Where the symbols take the units:
z707: ψ>z64, π>z702, δ>z843
z519: ψ>z871, π>z843, δ>z788
z871: ψ>z866, π>z769, δ>z527
z272: ψ>z862, π>z376, δ>z980
z751: ψ>z787, π>z376, δ>z578
z686: ψ>z376, π>z866, δ>z980
z376: ψ>z191, π>z639, δ>z751
z650: ψ>z700, π>z634, δ>z665
z339: ψ>z136, π>z404, δ>z522
z594: ψ>z32, π>z94, δ>z376
z315: ψ>z610, π>z32, δ>z191
z276: ψ>z890, π>z716, δ>z339
z843: ψ>z769, π>z707, δ>z519
z263: ψ>z94, π>z665, δ>z866
z323: ψ>z877, π>z937, δ>z276
z980: ψ>z373, π>z272, δ>z258
z971: ψ>z554, π>z194, δ>z136
z24: ψ>z890, π>z554, δ>z252
z159: ψ>z32, π>z855, δ>z639
z665: ψ>z381, π>z650, δ>z263
z381: ψ>z376, π>z64, δ>z32
z199: ψ>z967, π>z625, δ>z221
z730: ψ>z246, π>z122, δ>z756
z877: ψ>z716, π>z522, δ>z788
z334: ψ>z952, π>z302, δ>z702
z424: ψ>z702, π>z700, δ>z94
z866: ψ>z424, π>z263, δ>z855
z702: ψ>z294, π>z334, δ>z707
z369: ψ>z751, π>z787, δ>z787
z639: ψ>z315, π>z159, δ>z843
z967: ψ>z369, π>z692, δ>z114
z175: ψ>z339, π>z890, δ>z937
z294: ψ>z35, π>z952, δ>z702
z756: ψ>z626, π>z730, δ>z890
z191: ψ>z501, π>z315, δ>z625
z890: ψ>z404, π>z756, δ>z175
z769: ψ>z716, π>z64, δ>z871
z788: ψ>z302, π>z650, δ>z404
z373: ψ>z991, π>z862, δ>z750
z527: ψ>z855, π>z871, δ>z699
z937: ψ>z522, π>z175, δ>z323
z246: ψ>z258, π>z625, δ>z271
z194: ψ>z676, π>z258, δ>z971
z64: ψ>z263, π>z294, δ>z769
z750: ψ>z122, π>z373, δ>z751
z271: ψ>z862, π>z246, δ>z404
z35: ψ>z252, π>z136, δ>z246
z114: ψ>z930, π>z122, δ>z626
z626: ψ>z272, π>z626, δ>z639
z252: ψ>z276, π>z756, δ>z634
z404: ψ>z971, π>z271, δ>z676
z716: ψ>z634, π>z35, δ>z302
z302: ψ>z721, π>z665, δ>z334
z82: ψ>z639, π>z699, δ>z686
z676: ψ>z730, π>z750, δ>z890
z610: ψ>z699, π>z348, δ>z424
z700: ψ>z334, π>z788, δ>z424
z625: ψ>z980, π>z626, δ>z246
z136: ψ>z252, π>z971, δ>z35
z94: ψ>z707, π>z424, δ>z843
z787: ψ>z692, π>z191, δ>z980
z501: ψ>z82, π>z610, δ>z855
z692: ψ>z519, π>z501, δ>z501
z991: ψ>z626, π>z221, δ>z221
z32: ψ>z348, π>z381, δ>z315
z221: ψ>z114, π>z639, δ>z625
z554: ψ>z756, π>z676, δ>z24
z721: ψ>z302, π>z634, δ>z721
z122: ψ>z625, π>z991, δ>z730
z699: ψ>z159, π>z527, δ>z82
z930: ψ>z578, π>z369, δ>z369
z952: ψ>z843, π>z721, δ>z294
z348: ψ>z527, π>z519, δ>z843
z578: ψ>z199, π>z501, δ>z862
z258: ψ>z750, π>z676, δ>z194
z634: ψ>z937, π>z252, δ>z721
z855: ψ>z381, π>z866, δ>z159
z862: ψ>z221, π>z578, δ>z373
z522: ψ>z676, π>z665, δ>z877

The rows follow the links: the fewer symbols apart two units are, the more alike their rows tend to be.

Each row is also shifted at random along 3 hidden directions that mean nothing.

Some units, each with a row of numbers:
z272: -382 -172 -109 196 -181 115 -274 -14 -62 -26 192 253 159 -304 -278 33 100 304 -140 61 -123 -19 55 226 -81 231 -31 268 216 -2 324 150 -330 -253 66 43 -323 -49 -50 -249 113
z991: -542 -339 -437 135 132 33 -236 -99 -208 114 220 209 481 -450 -441 226 17 488 1 173 -231 -202 -63 293 40 81 -299 132 330 365 370 210 -143 -314 -93 -80 -670 63 -214 -443 38
z369: -335 130 174 295 -197 246 -278 61 326 -187 -200 -139 106 -346 -296 -48 8 97 -10 -177 29 -68 207 269 -69 583 27 246 -79 -130 210 326 -441 -250 176 36 -99 87 108 -119 259
z716: -946 260 109 29 159 13 222 -3 313 -28 -288 -478 82 83 183 -29 -278 -158 356 -275 53 -170 53 -112 229 158 84 -98 -385 132 -296 -13 362 101 -11 -125 92 281 12 221 174
z271: -586 -119 -252 17 51 161 3 -127 -234 150 353 198 138 -27 -24 127 8 296 203 49 -66 -80 -87 -57 -44 -394 83 24 132 199 -36 67 366 -59 -129 -42 -170 146 84 -275 -136
z855: -345 32 -55 -177 5 -266 58 157 147 -164 -26 -137 -167 141 40 -227 202 -119 -248 203 -134 29 176 32 99 216 -141 37 199 -243 -28 -217 -324 -17 235 46 145 -483 -182 238 -41
z700: 533 67 534 -34 11 -115 179 31 -35 35 -224 134 -108 71 245 -43 -303 -583 -329 -87 313 446 -384 -193 104 -21 215 -87 -420 38 40 -238 54 415 -298 117 203 206 -22 348 6
z263: -721 -183 37 -240 432 -790 353 186 -86 -96 -124 -189 37 160 482 44 -175 -468 -422 294 -91 209 -392 -76 538 77 -425 -532 -98 240 -4 -688 -184 338 -287 71 -18 -308 -705 523 22
z527: -1064 -37 -166 -204 208 -493 166 215 164 -174 43 -336 -31 139 201 -118 145 -112 -228 351 -203 38 45 -7 359 205 -273 -217 268 -56 -62 -425 -269 10 151 41 75 -538 -467 313 -30
z221: -215 -13 252 278 -469 363 -343 -4 64 -114 98 318 -99 -321 -217 -74 106 76 -148 -177 113 174 115 150 -280 292 321 420 -14 -274 296 278 -323 -154 104 112 -42 116 290 -180 94
z191: -472 4 32 64 -181 -37 -169 133 203 -230 -93 -110 -76 -113 -86 -124 188 67 -209 42 -95 0 224 193 -18 472 -124 136 140 -266 159 35 -522 -179 264 78 47 -282 -98 65 128
z756: 763 -159 -493 -107 158 122 -31 -151 -454 199 260 128 175 99 24 281 87 425 340 22 -79 -240 -37 -51 -142 -661 -194 -226 214 219 -135 66 508 -74 -144 -129 -204 189 46 -392 -156
z373: -242 -395 -71 139 -16 -242 -110 49 -530 -22 403 346 197 -276 346 431 37 240 -153 105 -3 140 -394 99 78 -158 -224 -435 97 287 383 -185 -112 -27 -379 159 -346 114 -489 -210 129
z871: -924 -55 -484 -262 340 -268 79 29 306 12 -113 -250 226 73 -419 -306 -1 16 -164 381 -323 -180 208 77 285 208 -331 319 381 40 -78 -152 -231 -106 278 -181 -277 -481 -231 154 -190
z686: 679 -170 -250 -133 -7 -36 -185 17 -19 -45 22 79 24 -23 -268 -126 229 144 -287 265 -187 -31 169 180 -126 99 -236 147 411 -197 189 1 -438 -166 243 6 -102 -389 -56 -110 -142
z194: -361 15 -154 -41 -92 214 36 -131 -128 177 336 198 -105 105 21 -25 59 126 222 -3 29 48 13 -169 -159 -413 292 152 62 -32 -156 30 407 39 0 -73 52 31 245 -142 -215
z315: -509 -3 159 -85 -59 -360 37 209 113 -248 10 -192 -244 78 191 -125 182 -153 -312 227 -54 119 69 29 128 273 -154 -200 122 -229 53 -262 -473 12 164 178 225 -415 -287 275 48
z82: -401 -68 -135 -166 96 -321 5 144 125 -168 32 -179 -60 92 42 -95 234 45 -250 280 -178 -32 135 73 147 234 -272 -117 308 -137 45 -184 -372 -68 193 29 45 -473 -306 138 -15
z24: -1639 124 -330 -53 159 130 151 -93 201 80 119 -325 136 72 -31 -33 -25 224 486 -32 -127 -283 208 -98 145 -138 110 89 82 126 -340 55 503 -70 119 -193 -45 31 60 -49 -14
z302: -405 126 224 109 185 42 144 -35 219 54 -321 -178 208 -76 -67 -33 -415 -293 43 -201 114 31 -161 -79 216 231 123 118 -383 232 -66 -12 182 186 -189 -111 -96 308 20 205 103
z159: 21 89 -92 -146 -88 -24 -79 78 290 -90 -62 -83 -140 101 -266 -365 224 -25 -218 176 -128 -42 315 68 -64 240 -8 300 283 -348 -44 1 -373 -127 364 -20 132 -472 102 92 -162
z294: 469 -135 136 -46 174 -88 124 -88 -202 214 -2 311 135 -19 -51 30 -320 -352 -287 99 142 286 -419 -141 101 -198 110 43 -171 246 119 -214 165 288 -339 12 -129 179 -38 117 -159
z578: -509 -8 195 244 -211 68 -231 90 186 -207 -66 -25 56 -310 -99 70 47 129 -84 -69 11 26 62 244 -38 480 -23 64 -37 -32 315 168 -469 -176 39 120 -109 45 -96 -101 252
z702: 142 -39 59 -26 126 30 68 -121 -37 208 -115 261 175 -85 -334 -138 -341 -341 -252 61 79 201 -214 -57 78 8 153 381 -145 139 114 -49 45 175 -165 -75 -210 125 115 129 -139
z258: -1172 31 -179 13 -115 363 -59 -139 87 142 287 135 -15 19 -262 -164 40 202 208 -23 -10 15 128 -89 -142 -194 426 443 180 -90 -118 167 324 -113 174 -95 -50 14 348 -176 -167
z952: 567 87 380 52 -106 178 43 -79 4 149 -157 343 -68 -69 -183 -178 -323 -473 -237 -148 278 355 -230 -170 -113 10 440 440 -344 -29 74 -16 103 267 -160 1 70 251 334 180 -130
z64: -164 100 -43 -103 71 135 32 -95 319 162 -180 110 79 24 -694 -472 -217 -295 -240 124 -55 106 106 -53 10 193 268 788 100 -128 -26 25 -77 46 225 -191 -84 -200 370 168 -313
z122: 239 -226 -256 109 -121 337 -274 -132 -272 147 334 410 207 -268 -299 149 57 389 85 28 -54 -50 -36 90 -239 -234 101 253 258 95 236 288 98 -219 -65 -27 -369 199 155 -475 -74

Start here and follow the symbols in turn, left to right. Where do you end up?
Answer with the unit's name.
360 -29 157 -200 -3 -293 81 150 -42 -89 -7 37 -300 241 167 -174 153 -259 -433 260 10 265 -42 -56 19 24 -87 -136 118 -231 38 -272 -315 124 97 180 304 -418 -121 270 -130
δ ψ π ψ δ: z866
856 -225 -523 -148 488 -226 183 -144 -517 198 108 -83 352 71 315 484 -64 303 398 96 -109 -319 -278 -43 146 -652 -562 -724 61 557 -121 -127 543 2 -392 -173 -335 295 -388 -272 -7
ψ δ δ δ ψ: z716
977 326 212 100 -147 493 -31 -151 234 123 -325 -86 -74 85 -224 -109 -169 -85 335 -418 205 -86 171 -102 -289 -35 386 313 -355 -89 -251 405 335 11 88 -109 204 416 595 -73 21
π π δ π: z756
583 -111 -111 58 42 -124 -208 80 31 -160 -156 -59 192 -199 -211 93 116 161 -174 119 -115 -96 108 288 -14 317 -365 -70 156 -4 276 66 -509 -183 74 41 -208 -115 -249 -116 116
ψ ψ δ ψ ψ: z381
1322 -200 202 -172 134 -364 131 17 -375 117 -58 378 -57 116 189 25 -149 -460 -541 204 98 414 -456 -111 83 -200 -129 -200 -71 100 179 -390 -123 313 -329 109 27 -108 -204 253 -167
δ δ π: z707
-347 135 278 107 2 179 82 -39 234 102 -255 76 102 -91 -268 -249 -385 -419 -121 -170 146 230 -125 -92 95 199 357 464 -325 29 14 28 75 205 -112 -68 -18 279 225 213 -33
δ ψ δ ψ π: z952
126 -192 -249 186 145 28 -255 -15 17 -71 -112 -63 443 -422 -334 170 -12 360 -18 41 -185 -278 93 402 63 390 -424 27 158 220 376 248 -405 -306 -7 -73 -522 78 -279 -295 195
π π π ψ: z699
-378 -18 448 189 -528 169 -96 24 -307 -61 387 446 -411 -19 406 128 148 -64 -103 -180 265 378 -204 -127 -246 -195 456 -62 -158 -176 152 1 53 80 -154 302 306 141 214 -74 40
ψ δ ψ ψ δ: z194
-106 17 -246 -62 250 -97 210 -65 -104 37 43 -330 120 137 300 266 17 228 451 -59 -69 -288 -19 -44 130 -298 -299 -510 -38 291 -244 -31 436 12 -151 -108 -23 155 -177 -110 94
δ δ π ψ π: z750
-605 94 43 46 -167 205 83 -34 -71 72 309 107 -212 167 246 -5 88 68 280 -118 100 29 20 -213 -126 -361 342 -17 -38 -101 -210 32 442 68 19 2 259 127 265 -87 -73
δ ψ δ π: z750
290 203 147 4 -281 425 47 -115 -24 170 132 182 -350 255 57 -111 42 -28 300 -243 215 78 96 -254 -329 -434 511 208 -144 -205 -317 153 522 114 78 -12 384 203 594 -77 -176
δ δ ψ: z258
-866 32 -338 -60 262 153 167 -180 -2 227 33 -73 291 38 -194 -22 -201 125 356 -44 -50 -197 14 -111 91 -274 72 150 18 248 -203 64 539 -11 -65 -249 -246 211 124 -94 -122
π ψ π ψ: z626
-517 99 -158 -14 33 204 69 -136 -10 121 196 -43 -15 118 45 14 -3 199 390 -95 -13 -152 64 -167 -45 -338 202 16 5 115 -264 103 521 -7 15 -99 13 148 210 -137 -93
ψ δ π: z971
1414 118 80 -3 150 220 72 -126 40 156 -318 -31 132 69 -198 32 -253 -135 161 -221 147 -59 -53 -54 -102 -124 60 103 -268 137 -125 207 274 80 -84 -144 -4 376 284 -17 -74
δ π π: z246
410 -50 -261 -104 38 175 64 -146 -284 218 235 160 -20 189 17 130 81 278 311 14 5 -116 19 -141 -167 -581 61 -80 157 90 -195 87 516 -8 -23 -76 16 91 215 -257 -212
ψ δ π: z756
369 214 0 38 67 125 78 -23 154 -51 -216 -348 15 106 140 118 1 101 399 -234 0 -293 189 7 -22 -32 -65 -241 -177 38 -264 140 258 -59 18 -117 139 216 87 -46 148
π ψ δ: z877
